Below are the code and all the weights of a small trained network. Each question names an input and a class and asks about switching units off, where a switched-off unit gives its printed mean instead of its output.

import numpy as np


def w(rows, s, z=0):
    codes = np.array(rows[::2]) - 128.0
    scale = np.full(codes.shape[1], s)
    scale[-1] = z or s
    return codes * scale


def f(y):
    return np.maximum(y, 0)


def log_softmax(a):
    a = a - a.max(-1, keepdims=True)
    return a - np.log(np.exp(a).sum(-1, keepdims=True))


def net(x, mask):
    res = np.array(x, float).reshape(1, 5) / 4 @ E
    y = f(res @ A[0][:, :-1].T + A[0][:, -1])
    res = res + np.where(mask, y, B[0][:, -1]) @ B[0][:, :-1]
    return log_softmax(res[-1] @ U[:, :-1].T + U[:, -1])


A, B = {}, {}
E = w([
[118,188,121,74,150,166,168,159],'x0',
[133,74,96,78,129,119,76,188],'x1',
[6,169,161,138,131,140,148,128],'x2',
[138,182,107,118,87,88,94,121],'x3',
[123,128,158,137,53,58,179,163],'x4',
],0.017)
A[0] = w([
[47,114,161,79,128,174,140,205,254],'n0',
[165,70,146,228,138,91,146,18,231],'n1',
[227,54,72,52,136,158,73,159,195],'n2',
[162,126,77,115,228,201,131,131,185],'n3',
[111,93,96,228,77,100,143,76,94],'n4',
[66,250,143,171,154,103,197,18,218],'n5',
[84,110,72,120,225,219,70,115,108],'n6',
],0.011,0.003)
B[0] = w([
[2,48,143,109,118,52,206,132,201],'n0',
[168,82,133,236,131,224,37,231,214],'n1',
[245,56,47,99,99,94,80,11,237],'n2',
[165,134,68,122,250,201,155,108,209],'n3',
[62,87,120,115,44,173,72,227,191],'n4',
[120,191,227,44,42,206,139,137,254],'n5',
[33,165,116,122,238,114,95,94,219],'n6',
],0.0085,0.02)
U = w([
[108,215,198,82,78,156,204,119,225],'0',
[187,113,76,107,108,78,93,63,155],'1',
[179,226,86,137,48,11,134,188,236],'2',
[80,82,148,117,108,31,249,180,254],'3',
[61,155,160,166,131,84,67,78,10],'4',
[100,172,121,106,244,146,142,81,18],'5',
[196,130,134,190,180,177,157,130,42],'6',
[104,103,152,197,104,137,88,178,57],'7',
],0.013,0.0021)

Each question gives the input, the list of numbers given to net, and the class t.
The units are the neurons (one row each of A and B). Each row of codes is followed by its name. A weight is (code - 128) times the scale printed after its matrix; where a second scale follows, it is the last column's (A, B and U).
mask holds one flag per neuron, in row order. A switched-off neuron (its flag False) gives its mean, the last column of its row in B, instead of its output. The means were averaged over made-up inputs and are rounded, as every weight is.
A unit's drop is (log p(t) with every unit on - log p(t) with that unit switched off) / (log p(t) with every unit on - log p(t) with every unit switched off).
The circuit of an input: a set's keep is (log p(t) with only the set's units on - log p(t) with every unit switched off) / (log p(t) with every unit on - log p(t) with every unit switched off). Starting from all 7 units, units are removed one at a time, each time the one whose removal leaves the highest keep (on an exact tie, the one counted first), for as long as the keep stays at least 0.8.
circuit, biggest first: the units of the circuit, biggest drop first
top k neurons: the k neurons with the biggest drops, biggest first
drop of u: that unit's drop, to one decimal
input [-4,0,6,4,8], class 0: circuit, biggest first	(n5)
input [-1,0,0,3,7], class 2: top 4 neurons	(n0; n5; n1; n6)
input [-6,2,-6,-8,-4], class 1: top 2 neurons	(n2; n5)
input [-4,1,-6,-3,7], class 7: top 2 neurons	(n1; n4)
input [8,-8,6,-5,-7], class 0: top 2 neurons	(n5; n2)
input [4,-2,5,-8,4], class 3: top 2 neurons	(n0; n3)
input [-8,1,0,4,-7], class 7: top 3 neurons	(n1; n4; n6)
input [0,4,4,-4,-1], class 3: top 2 neurons	(n0; n2)
input [-5,-7,-1,-2,8], class 7: drop of n1	0.9
input [-8,-4,5,6,7], class 7: drop of n1	1.8
input [3,8,-6,-7,7], class 1: drop of n2	2.7
